Below is a small trained network, with its code and all its weights. Each question gives an input and a class and asks what happens when units are switched off, that is, made to give their printed mean instead of their output.

import numpy as np


def w(rows, s, z=0):
    codes = np.array(rows[::2]) - 128.0
    scale = np.full(codes.shape[1], s)
    scale[-1] = z or s
    return codes * scale


def f(y):
    return np.maximum(y, 0)


def log_softmax(a):
    a = a - a.max(-1, keepdims=True)
    return a - np.log(np.exp(a).sum(-1, keepdims=True))


def net(x, mask):
    res = np.array(x, float).reshape(1, 6) / 4 @ E
    y = f(res @ A[0][:, :-1].T + A[0][:, -1])
    res = res + np.where(mask, y, B[0][:, -1]) @ B[0][:, :-1]
    return log_softmax(res[-1] @ U[:, :-1].T + U[:, -1])


A, B = {}, {}
E = w([
[172,191,181,170,65,160],'x0',
[218,56,173,131,131,91],'x1',
[108,139,151,50,142,65],'x2',
[94,164,123,94,98,102],'x3',
[148,141,100,126,87,170],'x4',
[154,182,9,139,177,79],'x5',
],0.011)
A[0] = w([
[68,115,63,150,217,94,208],'neuron 0',
[66,179,127,61,67,173,169],'neuron 1',
[127,113,97,169,209,112,153],'neuron 2',
[166,92,170,94,183,145,218],'neuron 3',
[201,85,119,167,119,104,130],'neuron 4',
[136,105,232,119,186,50,222],'neuron 5',
[129,9,135,132,144,188,255],'neuron 6',
[205,143,92,155,89,196,118],'neuron 7',
[206,76,122,112,99,48,244],'neuron 8',
[48,158,122,102,185,86,158],'neuron 9',
[84,194,130,194,194,124,236],'neuron 10',
[94,2,100,103,100,193,235],'neuron 11',
[162,105,198,103,54,89,104],'neuron 12',
[59,179,144,168,92,159,126],'neuron 13',
],0.0095,0.0035)
B[0] = w([
[148,182,73,101,84,48,254],'neuron 0',
[189,96,101,252,103,129,222],'neuron 1',
[94,89,108,118,165,116,199],'neuron 2',
[90,50,191,136,193,95,203],'neuron 3',
[191,144,138,183,134,115,203],'neuron 4',
[116,63,75,96,160,89,235],'neuron 5',
[212,99,203,255,125,54,242],'neuron 6',
[81,168,59,151,72,221,220],'neuron 7',
[77,149,192,167,146,108,238],'neuron 8',
[101,127,78,145,38,157,228],'neuron 9',
[159,98,72,115,133,137,214],'neuron 10',
[149,48,242,219,87,150,229],'neuron 11',
[71,131,67,92,169,138,211],'neuron 12',
[97,133,45,133,58,201,198],'neuron 13',
],0.0075,0.0089)
U = w([
[137,253,190,26,211,214,1],'0',
[193,185,103,197,42,244,153],'1',
[164,30,202,155,130,87,210],'2',
[77,165,18,35,133,169,205],'3',
],0.0071,0.002)

Each question gives the input, the list of numbers given to net, and the class t.
The units are the neurons (one row each of A and B). Each row of codes is followed by its name. A weight is (code - 128) times the scale printed after its matrix; where a second scale follows, it is the last column's (A, B and U).
mask holds one flag per neuron, in row order. A switched-off neuron (its flag False) gives its mean, the last column of its row in B, instead of its output. The means were averaged over made-up inputs and are rounded, as every weight is.
A unit's drop is (log p(t) with every unit on - log p(t) with that unit switched off) / (log p(t) with every unit on - log p(t) with every unit switched off).
The circuit of an input: a set's keep is (log p(t) with only the set's units on - log p(t) with every unit switched off) / (log p(t) with every unit on - log p(t) with every unit switched off). Starting from the 12 units with the biggest drops (on a tie, the unit counted first), units are removed one at a time, each time the one whose removal leaves the highest keep (on an exact tie, the one counted first), for as long as the keep stays at least 0.8.
circuit, biggest first: the units of the circuit, biggest drop first
k most important neurons: the k neurons with the biggest drops, biggest first
drop of u: that unit's drop, to one decimal
input [-2,-6,2,7,0,-3], class 1: circuit, biggest first : (neuron 1)
input [3,-3,4,4,-4,-7], class 3: 2 most important neurons : (neuron 6; neuron 12)
input [-2,-3,7,1,-8,-2], class 3: 3 most important neurons : (neuron 6; neuron 11; neuron 9)
input [1,-3,-2,-2,5,5], class 3: circuit, biggest first : (neuron 6; neuron 11)
input [3,0,8,8,-2,-6], class 3: circuit, biggest first : (neuron 12; neuron 6)
input [0,1,2,6,-4,2], class 3: 2 most important neurons : (neuron 6; neuron 11)
input [-5,-3,5,7,-5,-5], class 3: 2 most important neurons : (neuron 6; neuron 9)
input [-4,-5,8,8,4,-6], class 1: 2 most important neurons : (neuron 1; neuron 9)
input [-1,4,5,-4,-2,8], class 3: 4 most important neurons : (neuron 6; neuron 11; neuron 0; neuron 1)
input [4,5,4,4,2,2], class 0: 3 most important neurons : (neuron 6; neuron 11; neuron 1)
input [-1,-1,-3,-7,3,6], class 3: drop of neuron 1 : 0.4
input [-5,-8,-3,5,-4,-6], class 1: drop of neuron 5 : 0.0
input [2,-2,3,6,-6,0], class 3: drop of neuron 11 : 0.3
